Below are the code and all the weights of a small trained network. Each question names an input and a class and asks about switching units off, where a switched-off unit gives its printed mean instead of its output.

import numpy as np


def w(rows, s, z=0):
    codes = np.array(rows[::2]) - 128.0
    scale = np.full(codes.shape[1], s)
    scale[-1] = z or s
    return codes * scale


def f(y):
    return np.maximum(y, 0)


def log_softmax(a):
    a = a - a.max(-1, keepdims=True)
    return a - np.log(np.exp(a).sum(-1, keepdims=True))


def net(x, mask):
    res = np.array(x, float).reshape(1, 5) / 4 @ E
    y = f(res @ A[0][:, :-1].T + A[0][:, -1])
    res = res + np.where(mask, y, B[0][:, -1]) @ B[0][:, :-1]
    return log_softmax(res[-1] @ U[:, :-1].T + U[:, -1])


A, B = {}, {}
E = w([
[106,125,144,120,124,144,126,152,130,131,127],'x0',
[143,134,177,128,156,178,68,25,143,131,103],'x1',
[173,147,135,48,76,114,117,118,93,147,206],'x2',
[184,159,159,154,190,131,127,187,192,183,246],'x3',
[116,68,183,212,65,144,139,110,71,104,222],'x4',
],0.011)
A[0] = w([
[146,153,220,23,11,101,126,123,63,168,159,2],'N0',
[96,60,98,254,179,142,100,144,155,112,90,83],'N1',
[197,208,164,184,187,140,70,182,189,154,219,46],'N2',
[154,107,100,147,88,78,252,218,150,79,168,17],'N3',
[126,37,208,221,71,141,155,94,81,132,182,102],'N4',
[188,154,96,38,109,135,98,110,118,104,209,24],'N5',
[189,148,159,124,190,205,35,107,130,150,103,15],'N6',
[166,113,230,159,143,200,18,38,133,104,151,25],'N7',
],0.0071,0.0021)
B[0] = w([
[125,134,141,178,192,181,141,120,97,102,155,220],'N0',
[153,125,157,162,203,215,132,126,89,116,154,207],'N1',
[116,155,48,137,66,149,6,77,89,88,132,254],'N2',
[162,84,150,135,98,61,158,179,173,91,65,213],'N3',
[99,189,78,55,161,115,99,110,179,218,73,253],'N4',
[162,97,166,144,185,141,127,144,108,157,181,200],'N5',
[161,108,166,129,96,83,111,182,154,162,116,191],'N6',
[141,45,145,116,108,66,149,168,175,72,101,232],'N7',
],0.011,0.0098)
U = w([
[101,206,81,53,186,105,138,145,204,255,105,130],'0',
[163,57,159,168,68,78,178,173,215,88,130,57],'1',
[54,133,61,162,42,148,77,73,29,70,110,117],'2',
[176,143,158,226,236,194,179,136,125,138,184,67],'3',
[114,143,115,134,127,124,138,142,147,151,131,255],'4',
],0.0088,0.006)

Each question gives the input, the list of numbers given to net, and the class t.
The units are the neurons (one row each of A and B). Each row of codes is followed by its name. A weight is (code - 128) times the scale printed after its matrix; where a second scale follows, it is the last column's (A, B and U).
mask holds one flag per neuron, in row order. A switched-off neuron (its flag False) gives its mean, the last column of its row in B, instead of its output. The means were averaged over made-up inputs and are rounded, as every weight is.
A unit's drop is (log p(t) with every unit on - log p(t) with that unit switched off) / (log p(t) with every unit on - log p(t) with every unit switched off).
The circuit of an input: a set's keep is (log p(t) with only the set's units on - log p(t) with every unit switched off) / (log p(t) with every unit on - log p(t) with every unit switched off). Starting from all 8 units, units are removed one at a time, each time the one whose removal leaves the highest keep (on an exact tie, the one counted first), for as long as the keep stays at least 0.8.
circuit, biggest first: the units of the circuit, biggest drop first
most important unit: the unit with the biggest drop
top k neurons: the k neurons with the biggest drops, biggest first
drop of u: that unit's drop, to one decimal
input [4,1,0,6,0], class 2: circuit, biggest first => N2
input [0,-7,1,-6,8], class 0: top 3 neurons => N4; N2; N7
input [1,6,2,4,0], class 1: top 3 neurons => N7; N6; N4
input [-6,4,-2,-2,5], class 4: top 2 neurons => N4; N7
input [2,6,-3,4,6], class 0: top 2 neurons => N4; N3
input [-4,-6,-8,6,-6], class 3: top 3 neurons => N4; N1; N7
input [-6,4,7,-6,2], class 3: circuit, biggest first => N2; N0
input [-8,8,-2,-5,-6], class 1: top 2 neurons => N4; N7
input [-8,-3,8,7,0], class 3: top 3 neurons => N5; N0; N4
input [7,-8,2,-6,-5], class 1: circuit, biggest first => N4; N3
input [-1,6,4,5,4], class 1: top 2 neurons => N7; N6
input [0,-5,6,-1,0], class 3: top 2 neurons => N0; N7
input [-4,5,1,7,4], class 2: top 2 neurons => N2; N3
input [4,4,7,-1,1], class 3: circuit, biggest first => N0
input [-8,-4,-8,-4,-2], class 3: top 2 neurons => N1; N2
input [-8,8,-7,-3,8], class 0: top 2 neurons => N4; N3
input [-3,-6,5,7,-6], class 2: top 2 neurons => N2; N4
input [2,-6,0,1,-4], class 1: drop of N3 => 0.4
input [3,-8,6,6,8], class 0: drop of N4 => 2.1
input [0,-8,7,5,1], class 1: most important unit => N3
input [-7,8,2,-4,-2], class 1: drop of N7 => 0.1
